Below is a small trained network, with its code and all its weights. Each question gives an input and a target symbol and asks what happens when units are switched off, that is, made to give their printed mean instead of their output.

import numpy as np


def w(rows, s, z=0):
    codes = np.array(rows[::2]) - 128.0
    scale = np.full(codes.shape[1], s)
    scale[-1] = z or s
    return codes * scale


def f(y):
    return y / 2 * (1 + np.tanh(0.7978845608 * (y + 0.044715 * y**3)))


def softmax(a):
    e = np.exp(a - a.max(-1, keepdims=True))
    return e / e.sum(-1, keepdims=True)


def log_softmax(a):
    a = a - a.max(-1, keepdims=True)
    return a - np.log(np.exp(a).sum(-1, keepdims=True))


def net(x, mask):
    ids = ['αβδεηλξστψω'.index(c) for c in x.split()]
    T = len(ids)
    res = E[ids] + P[:T]
    q, k, v = (res @ M[0].T for M in (Q, K, V))
    z = softmax(np.where(np.tri(T) > 0, q @ k.T / 2**0.5, -1e9)) @ v
    res = res + np.where(mask[0], z, O[0][:, -1]) @ O[0][:, :-1]
    y = f(res @ A[0][:, :-1].T + A[0][:, -1])
    res = res + np.where(mask[1:13], y, B[0][:, -1]) @ B[0][:, :-1]
    return log_softmax(res[-1] @ U[:, :-1].T + U[:, -1])


Q, K, V, O, A, B = {}, {}, {}, {}, {}, {}
E = w([
[92,77,132,107],'α',
[118,190,220,194],'β',
[110,113,131,109],'δ',
[117,126,135,117],'ε',
[116,150,127,109],'η',
[129,75,58,252],'λ',
[124,145,129,108],'ξ',
[117,101,129,108],'σ',
[124,224,107,124],'τ',
[142,167,65,44],'ψ',
[137,175,155,154],'ω',
],0.024)
P = w([
[246,222,173,109],'0',
[188,125,154,101],'1',
[144,123,124,97],'2',
[116,133,109,97],'3',
[102,140,114,107],'4',
[98,139,121,118],'5',
[92,133,122,121],'6',
[90,129,136,129],'7',
[87,119,147,137],'8',
],0.013)
Q[0] = w([
[240,45,32,206],'h1',
[4,138,95,119],'h1',
],0.0028)
K[0] = w([
[3,182,233,82],'h1',
[51,238,85,146],'h1',
],0.0043)
V[0] = w([
[141,129,108,20],'h1',
[110,85,5,184],'h1',
],0.014)
O[0] = w([
[192,124,201,88,201],'h1',
[115,6,50,140,2],'h1',
],0.016,0.0064)
A[0] = w([
[161,15,72,132,124],'n1',
[217,99,60,194,201],'n2',
[115,153,240,52,71],'n3',
[254,179,192,99,107],'n4',
[169,117,146,240,81],'n5',
[177,43,163,124,104],'n6',
[184,217,179,184,2],'n7',
[198,172,144,128,82],'n8',
[80,96,176,165,142],'n9',
[57,95,41,199,112],'n10',
[130,95,188,185,180],'n11',
[83,173,77,229,174],'n12',
],0.011,0.0086)
B[0] = w([
[185,181,31,163,155],'n1',
[254,142,211,94,146],'n2',
[138,180,34,129,244],'n3',
[93,166,143,196,254],'n4',
[90,48,148,202,136],'n5',
[61,120,105,4,132],'n6',
[159,49,76,67,208],'n7',
[110,54,86,182,182],'n8',
[130,130,143,29,137],'n9',
[74,201,150,149,162],'n10',
[107,206,82,70,146],'n11',
[120,85,250,66,149],'n12',
],0.008,0.03)
U = w([
[91,75,61,112,75],'α',
[18,81,151,166,198],'β',
[115,91,104,138,115],'δ',
[123,116,123,127,90],'ε',
[103,203,123,141,122],'η',
[178,101,151,182,123],'λ',
[128,112,120,138,81],'ξ',
[179,90,93,86,105],'σ',
[114,180,152,47,76],'τ',
[196,101,132,5,182],'ψ',
[118,162,161,101,250],'ω',
],0.011,0.012)

Each question gives the input, a string of symbols that net reads in full, and the target symbol t.
The units are the heads (2 rows each of Q, K, V and O) and the neurons (one row each of A and B). Each row of codes is followed by its name. A weight is (code - 128) times the scale printed after its matrix; where a second scale follows, it is the last column's (O, A, B and U).
mask holds one flag per unit, heads first, then neurons. A switched-off unit (its flag False) gives its mean, the last column of its rows in O or B, instead of its output. The means were averaged over made-up inputs and are rounded, as every weight is.
A unit's drop is (log p(t) with every unit on - log p(t) with that unit switched off) / (log p(t) with every unit on - log p(t) with every unit switched off).
The circuit of an input: a set's keep is (log p(t) with only the set's units on - log p(t) with every unit switched off) / (log p(t) with every unit on - log p(t) with every unit switched off). Starting from the 12 units with the biggest drops (on a tie, the unit counted first), units are removed one at a time, each time the one whose removal leaves the highest keep (on an exact tie, the one counted first), for as long as the keep stays at least 0.8.
circuit, biggest first: the units of the circuit, biggest drop first
most important unit: the unit with the biggest drop
k most important neurons: the k neurons with the biggest drops, biggest first
drop when u is switched off: that unit's drop, to one decimal
input β σ ψ, target η: circuit, biggest first	(n4 h1)
input λ ε β σ α ξ δ, target β: circuit, biggest first	(h1 n3)
input ξ ω β ε α λ η σ α, target β: 4 most important neurons	(n3 n7 n2 n10)
input β ω ε λ β ε ξ σ, target β: circuit, biggest first	(h1 n3)
input λ α ψ σ, target ψ: circuit, biggest first	(h1 n4 n8)
input η ξ σ λ τ ψ ω τ, target ω: most important unit	n7
input ψ ε λ ε, target ψ: 4 most important neurons	(n4 n8 n3 n6)
input σ λ α ω α ψ, target ψ: circuit, biggest first	(h1 n4)
input ψ σ τ τ λ δ, target ψ: circuit, biggest first	(n4 h1)
input ε α ψ σ α λ, target ψ: circuit, biggest first	(n4 n2)
input η ψ δ σ α ξ ψ α α, target τ: 4 most important neurons	(n7 n6 n8 n11)
input α σ α β λ ξ α, target β: 4 most important neurons	(n3 n7 n10 n2)
input σ ω α λ ψ ε σ, target ψ: 3 most important neurons	(n4 n8 n3)
input τ α δ α λ, target λ: most important unit	n5
input α α α β α λ, target β: 4 most important neurons	(n5 n3 n1 n10)
input ω τ η δ ψ ε λ δ, target ψ: 3 most important neurons	(n4 n8 n10)
input β ψ α, target η: 2 most important neurons	(n3 n4)
input σ α α α σ α, target ψ: 2 most important neurons	(n4 n10)
input β λ ε δ ξ, target β: 2 most important neurons	(n3 n7)
input β ω β σ δ α ε τ τ, target ω: most important unit	n12
input β α ε τ β λ η, target β: drop when n1 is switched off	0.1
